Here is a tiny trained network, its code and every weight. The questions are about switching its units off for an input and a class, where a switched-off unit gives its printed mean instead of its output.

import numpy as np


def w(rows, s, z=0):
    codes = np.array(rows[::2]) - 128.0
    scale = np.full(codes.shape[1], s)
    scale[-1] = z or s
    return codes * scale


def norm(h):
    return h / np.sqrt((h * h).mean(-1, keepdims=True) + 1e-5)


def f(y):
    return np.maximum(y, 0)


def log_softmax(a):
    a = a - a.max(-1, keepdims=True)
    return a - np.log(np.exp(a).sum(-1, keepdims=True))


def net(x, mask):
    res = np.array(x, float).reshape(1, 2) / 4 @ E
    u = 0
    for l in range(2):
        y = f(norm(res) @ A[l][:, :-1].T + A[l][:, -1])
        res = res + np.where(mask[u : u + 11], y, B[l][:, -1]) @ B[l][:, :-1]
        u += 11
    return log_softmax(norm(res)[-1] @ U[:, :-1].T + U[:, -1])


A, B = {}, {}
E = w([
[150,2,216,28],'x0',
[53,148,93,80],'x1',
],0.0093)
A[0] = w([
[186,106,144,145,213],'0.n1',
[62,160,102,94,126],'0.n2',
[216,202,145,205,244],'0.n3',
[207,122,155,142,91],'0.n4',
[246,164,155,191,230],'0.n5',
[115,71,145,95,239],'0.n6',
[174,56,121,51,7],'0.n7',
[119,103,191,106,2],'0.n8',
[129,35,190,59,22],'0.n9',
[81,144,120,96,220],'0.n10',
[181,182,88,156,106],'0.n11',
],0.011,0.0017)
B[0] = w([
[149,29,121,119,182],'0.n1',
[168,128,59,124,192],'0.n2',
[93,52,141,141,242],'0.n3',
[142,146,116,2,177],'0.n4',
[71,74,159,104,228],'0.n5',
[185,233,142,172,208],'0.n6',
[193,168,114,116,213],'0.n7',
[133,169,177,99,176],'0.n8',
[142,163,173,127,254],'0.n9',
[117,52,114,241,180],'0.n10',
[96,116,116,19,201],'0.n11',
],0.0068,0.0079)
A[1] = w([
[107,106,82,59,212],'1.n1',
[61,86,123,39,246],'1.n2',
[143,99,141,166,152],'1.n3',
[213,105,219,91,212],'1.n4',
[40,68,173,210,75],'1.n5',
[19,162,75,159,20],'1.n6',
[96,126,6,132,252],'1.n7',
[154,234,45,136,224],'1.n8',
[87,120,2,82,226],'1.n9',
[199,98,168,111,237],'1.n10',
[185,115,201,122,210],'1.n11',
],0.0098,0.002)
B[1] = w([
[171,148,126,130,178],'1.n1',
[171,170,98,189,195],'1.n2',
[86,49,84,133,140],'1.n3',
[138,254,83,125,254],'1.n4',
[56,153,113,116,180],'1.n5',
[146,125,93,47,222],'1.n6',
[165,81,193,170,250],'1.n7',
[182,65,170,117,212],'1.n8',
[175,144,196,150,245],'1.n9',
[99,176,104,89,211],'1.n10',
[137,209,27,36,214],'1.n11',
],0.0094,0.0083)
U = w([
[77,64,24,18,105],'0',
[251,79,188,177,197],'1',
[109,152,133,143,7],'2',
[184,247,95,58,193],'3',
[50,39,129,198,150],'4',
[114,147,131,140,9],'5',
],0.019,0.011)

Each question gives the input, the list of numbers given to net, and the class t.
The units are the neurons (one row each of A and B). Each row of codes is followed by its name. A weight is (code - 128) times the scale printed after its matrix; where a second scale follows, it is the last column's (A, B and U).
mask holds one flag per neuron, layer by layer. A switched-off neuron (its flag False) gives its mean, the last column of its row in B, instead of its output. The means were averaged over made-up inputs and are rounded, as every weight is.
A unit's drop is (log p(t) with every unit on - log p(t) with that unit switched off) / (log p(t) with every unit on - log p(t) with every unit switched off).
The circuit of an input: a set's keep is (log p(t) with only the set's units on - log p(t) with every unit switched off) / (log p(t) with every unit on - log p(t) with every unit switched off). Starting from the 12 units with the biggest drops (on a tie, the unit counted first), units are removed one at a time, each time the one whose removal leaves the highest keep (on an exact tie, the one counted first), for as long as the keep stays at least 0.8.
units of the circuit, in order: the units of the circuit, biggest drop first
most important unit: the unit with the biggest drop
top k neurons: the k neurons with the biggest drops, biggest first
k most important neurons of layer l: the k neurons of layer l with the biggest drops, biggest first
drop when u is switched off: that unit's drop, to one decimal
input [-5,-5], class 4: top neuron -> [0.n3]
input [-5,-2], class 1: units of the circuit, in order -> [1.n11 1.n4]
input [-2,-5], class 0: top 2 neurons -> [0.n3 0.n5]
input [-8,-4], class 4: 3 most important neurons of layer 1 -> [1.n11 1.n4 1.n5]
input [-7,-4], class 4: top 3 neurons -> [0.n3 1.n11 0.n4]
input [0,-1], class 0: top 2 neurons -> [0.n5 0.n3]
input [-1,-3], class 0: top 2 neurons -> [0.n3 0.n5]
input [1,-8], class 3: 2 most important neurons of layer 0 -> [0.n4 0.n10]
input [-8,-5], class 4: 3 most important neurons of layer 0 -> [0.n3 0.n5 0.n7]
input [-4,-3], class 4: 4 most important neurons of layer 0 -> [0.n3 0.n5 0.n7 0.n2]
input [1,-7], class 3: top 2 neurons -> [0.n4 1.n4]
input [-4,-2], class 4: 4 most important neurons of layer 1 -> [1.n11 1.n4 1.n5 1.n8]
input [-3,-5], class 4: top 3 neurons -> [0.n3 1.n11 1.n6]
input [-4,-4], class 4: top 3 neurons -> [0.n3 0.n5 1.n11]
input [0,-2], class 0: most important unit -> 0.n5
input [0,-5], class 0: drop when 0.n6 is switched off -> 0.1
input [-1,-6], class 0: drop when 0.n5 is switched off -> 0.2
input [0,0], class 0: drop when 0.n5 is switched off -> 0.1
